Here is a tiny trained network, its code and every weight. The questions are about switching its units off for an input and a class, where a switched-off unit gives its printed mean instead of its output.

import numpy as np


def w(rows, s, z=0):
    codes = np.array(rows[::2]) - 128.0
    scale = np.full(codes.shape[1], s)
    scale[-1] = z or s
    return codes * scale


def norm(h):
    return h / np.sqrt((h * h).mean(-1, keepdims=True) + 1e-5)


def f(y):
    return y / 2 * (1 + np.tanh(0.7978845608 * (y + 0.044715 * y**3)))


def log_softmax(a):
    a = a - a.max(-1, keepdims=True)
    return a - np.log(np.exp(a).sum(-1, keepdims=True))


def net(x, mask):
    res = np.array(x, float).reshape(1, 5) / 4 @ E
    u = 0
    for l in range(3):
        y = f(norm(res) @ A[l][:, :-1].T + A[l][:, -1])
        res = res + np.where(mask[u : u + 7], y, B[l][:, -1]) @ B[l][:, :-1]
        u += 7
    return log_softmax(norm(res)[-1] @ U[:, :-1].T + U[:, -1])


A, B = {}, {}
E = w([
[149,214,74],'x0',
[132,21,16],'x1',
[122,119,135],'x2',
[3,167,141],'x3',
[124,123,130],'x4',
],0.0064)
A[0] = w([
[215,71,45,183],'L0N0',
[119,205,157,159],'L0N1',
[134,49,176,147],'L0N2',
[120,128,136,3],'L0N3',
[89,122,107,49],'L0N4',
[109,141,23,72],'L0N5',
[1,128,126,107],'L0N6',
],0.0087,0.0043)
B[0] = w([
[71,118,162,254],'L0N0',
[92,118,180,200],'L0N1',
[118,255,129,179],'L0N2',
[235,132,175,93],'L0N3',
[222,141,71,109],'L0N4',
[125,93,185,151],'L0N5',
[60,171,110,198],'L0N6',
],0.0087,0.0044)
A[1] = w([
[124,185,142,252],'L1N0',
[229,79,156,104],'L1N1',
[83,55,150,90],'L1N2',
[253,111,144,109],'L1N3',
[102,121,28,142],'L1N4',
[122,90,138,94],'L1N5',
[195,77,171,134],'L1N6',
],0.011,0.0036)
B[1] = w([
[102,71,187,253],'L1N0',
[93,157,75,154],'L1N1',
[227,161,106,180],'L1N2',
[39,133,2,156],'L1N3',
[164,124,203,180],'L1N4',
[170,129,88,128],'L1N5',
[135,215,57,153],'L1N6',
],0.009,0.0049)
A[2] = w([
[103,150,222,137],'L2N0',
[128,198,13,186],'L2N1',
[124,189,166,27],'L2N2',
[81,37,47,88],'L2N3',
[123,254,143,49],'L2N4',
[87,92,204,253],'L2N5',
[140,150,141,243],'L2N6',
],0.0094,0.0043)
B[2] = w([
[184,110,112,214],'L2N0',
[69,176,144,159],'L2N1',
[140,95,184,130],'L2N2',
[100,113,249,146],'L2N3',
[141,120,181,141],'L2N4',
[201,107,35,255],'L2N5',
[115,179,106,169],'L2N6',
],0.012,0.0084)
U = w([
[40,184,101,120],'0',
[161,166,116,240],'1',
[164,170,112,130],'2',
[162,161,137,161],'3',
[188,119,248,4],'4',
],0.014,0.0024)

Each question gives the input, the list of numbers given to net, and the class t.
The units are the neurons (one row each of A and B). Each row of codes is followed by its name. A weight is (code - 128) times the scale printed after its matrix; where a second scale follows, it is the last column's (A, B and U).
mask holds one flag per neuron, layer by layer. A switched-off neuron (its flag False) gives its mean, the last column of its row in B, instead of its output. The means were averaged over made-up inputs and are rounded, as every weight is.
A unit's drop is (log p(t) with every unit on - log p(t) with that unit switched off) / (log p(t) with every unit on - log p(t) with every unit switched off).
The circuit of an input: a set's keep is (log p(t) with only the set's units on - log p(t) with every unit switched off) / (log p(t) with every unit on - log p(t) with every unit switched off). Starting from the 12 units with the biggest drops (on a tie, the unit counted first), units are removed one at a time, each time the one whose removal leaves the highest keep (on an exact tie, the one counted first), for as long as the keep stays at least 0.8.
circuit, biggest first: the units of the circuit, biggest drop first
most important unit: the unit with the biggest drop
top k neurons: the k neurons with the biggest drops, biggest first
top k neurons in layer l: the k neurons of layer l with the biggest drops, biggest first
drop when u is switched off: that unit's drop, to one decimal
input [-4,-5,-1,2,6], class 2: most important unit => L2N5
input [0,8,-6,4,1], class 4: circuit, biggest first => (L2N3, L1N4)
input [3,6,-1,4,0], class 4: top 2 neurons => (L2N3, L0N2)
input [-5,-1,-4,6,8], class 2: circuit, biggest first => (L2N5, L0N0)
input [-7,-7,8,-4,-5], class 1: circuit, biggest first => (L2N5, L2N3)
input [0,-7,3,4,-1], class 4: top 2 neurons => (L1N3, L0N1)
input [1,8,-6,4,2], class 4: circuit, biggest first => (L2N3, L1N4)
input [-6,6,5,-6,2], class 0: top 3 neurons in layer 0 => (L0N6, L0N2, L0N1)
input [0,-8,-1,-8,6], class 0: top 3 neurons => (L1N3, L0N6, L0N0)
input [6,-5,2,-7,1], class 0: top 3 neurons => (L1N3, L0N2, L0N6)
input [-3,7,2,2,-2], class 4: top 2 neurons => (L2N3, L1N0)
input [1,-8,-6,5,6], class 4: top 2 neurons in layer 0 => (L0N1, L0N2)
input [-8,-5,-2,-2,-4], class 3: top 2 neurons in layer 2 => (L2N5, L2N3)
input [-4,-7,0,-8,0], class 0: most important unit => L1N3
input [4,-7,4,-1,-2], class 4: top 2 neurons in layer 2 => (L2N2, L2N4)
input [-1,-8,3,7,-6], class 4: top 2 neurons in layer 0 => (L0N1, L0N0)
input [-8,-4,1,-8,-5], class 0: drop when L1N3 is switched off => 0.3
input [2,-1,-2,-6,-6], class 0: drop when L0N2 is switched off => 0.0
input [1,-4,7,-8,3], class 0: drop when L1N3 is switched off => 0.1
input [3,6,-5,0,2], class 4: drop when L0N6 is switched off => -0.1
input [1,-8,3,5,-3], class 4: top neuron in layer 0 => (L0N1)
